Each row is followed by its class.
[-1.95  0.23  0.67  0.27 -0.82 -0.91  0.25  0.31  0.81 -2.31 -1.72  1.72
 -0.78  0.05  1.12 -5.91 -3.36  0.79 -0.98 -1.66  0.47  3.26  0.47] => S
[-2.38  2.04  0.08  1.85 -0.69  0.90 -0.19 -1.37 -0.80  1.38 -1.23 -0.14
  0.03 -0.73 -0.05 -1.12  1.60 -0.80  0.07  0.31  0.38 -3.57 -0.22] => T
[ 0.41  2.32  0.39  1.30 -1.31  0.23 -0.97  1.43  0.13  0.89  1.46 -1.16
 -0.05  0.14 -0.92  1.20 -1.05  0.05  0.78 -0.87  0.38  0.48  2.23] => N
[-1.68  0.87  0.43 -1.78 -1.04  0.37  0.30 -2.10 -0.49 -1.00  0.45 -0.01
 -0.04  0.26 -0.61  0.63  0.86  0.30  0.38  0.80  0.29 -1.80 -0.88] => R
[ 0.65 -1.00  0.20 -0.06  1.38  0.10  0.11  1.04  0.53  0.65 -1.51  0.05
 -0.68  0.20  1.74 -1.82  0.99  0.24 -0.51 -0.36 -0.26 -1.92 -3.18] => T
[-1.62 -0.23  0.25  0.96 -0.97  0.44 -0.16 -1.37 -0.18 -0.03 -0.22 -0.03
 -0.57  0.00 -0.68 -0.44  0.23  0.32  0.78 -0.16  0.59 -0.67  0.15] => R
[ 1.27  1.03 -0.38  0.72  0.35 -1.78  0.26  1.70  0.38  1.12 -1.90  1.87
 -0.45 -0.33  2.25 -2.90 -3.10  1.58 -1.26 -1.34 -0.04  0.16 -1.69] => T
[-0.50  0.43  0.36 -0.94  2.52 -0.01  1.45 -0.53  0.72  0.93 -1.53 -1.23
  0.65 -1.29  2.40  2.58 -0.33 -1.34 -1.27 -0.28 -0.68 -1.21 -3.97] => U
[-7.81 -1.29 -0.06  1.69 -1.97 -0.06 -0.28  0.88  0.30  0.48  1.58  0.75
 -0.68 -0.20 -2.91  1.32  0.71  0.92  3.30  2.31  0.44  2.62  6.30] => S
[-3.84 -0.78  0.33 -1.06 -0.46  1.00 -0.18 -0.18  1.00 -1.54  0.30  1.05
  0.81 -0.50  1.84 -2.49 -0.36 -1.17 -2.12  0.77 -0.58 -2.60 -3.51] => V
[ 2.30  1.85 -1.10 -0.04  1.63 -1.72  1.04  2.65 -0.69  0.98 -0.38  0.94
  1.48 -0.67  0.59 -0.54 -2.45 -2.47 -0.48 -1.08 -0.42  0.66  1.28] => S
[ 2.88 -0.54  0.40 -0.39  2.82 -1.29  1.47 -1.23  0.44  1.04 -1.48 -0.32
  0.44  0.04  0.85  0.76 -2.31 -0.74 -0.39 -0.91 -0.55  2.45 -0.19] => N
[-0.61  1.14  0.30 -0.25  1.86  0.31  0.13  0.13  1.62  0.91 -1.83 -1.53
 -1.38  0.03  1.20 -1.10  3.62 -1.85 -1.37  2.79  0.01 -1.47 -2.03] => S
[ 1.86  0.50  0.42  2.98  0.85 -0.14 -0.44 -1.44  0.34  2.25 -0.61 -0.50
  0.15 -0.37  0.59 -0.06 -2.34 -0.31 -0.54 -0.73 -0.24  1.21  0.95] => U
[ 0.33 -0.38  0.30  1.09 -0.87  1.21 -0.93 -1.62 -0.48 -1.03 -1.01  0.22
 -0.33 -0.17 -0.28 -1.15  2.42  0.70 -0.40  0.07  0.56 -0.87 -0.13] => T
[-3.03 -3.53 -1.21  1.38  0.21 -1.78  0.13  4.05  0.65 -2.93 -0.63  3.20
  1.41 -1.58 -0.19 -0.55 -4.12  0.04  0.26 -1.31 -0.41  8.77  5.40] => S
[ 0.73 -0.67  0.41  4.39  0.10  0.72 -1.13 -1.30 -0.39  2.18 -2.07 -0.84
 -0.76 -0.91  0.04  1.83  1.27  1.48  0.55  0.00  0.31  0.18  0.63] => N
[ 3.86  0.84 -0.53  0.79 -1.37 -0.43 -0.40 -1.00 -1.09 -0.44 -0.68  0.62
  0.27 -0.21 -1.14  2.89  0.83  1.67 -0.03  0.16  0.31  1.79  1.26] => V
[ 2.45 -1.41  0.29  0.16 -0.78  0.72 -1.07  0.09 -0.03 -1.85 -0.21  0.63
 -0.09  0.11  0.89 -1.08 -0.29  1.45 -1.09 -1.49 -0.06  1.40 -1.43] => T
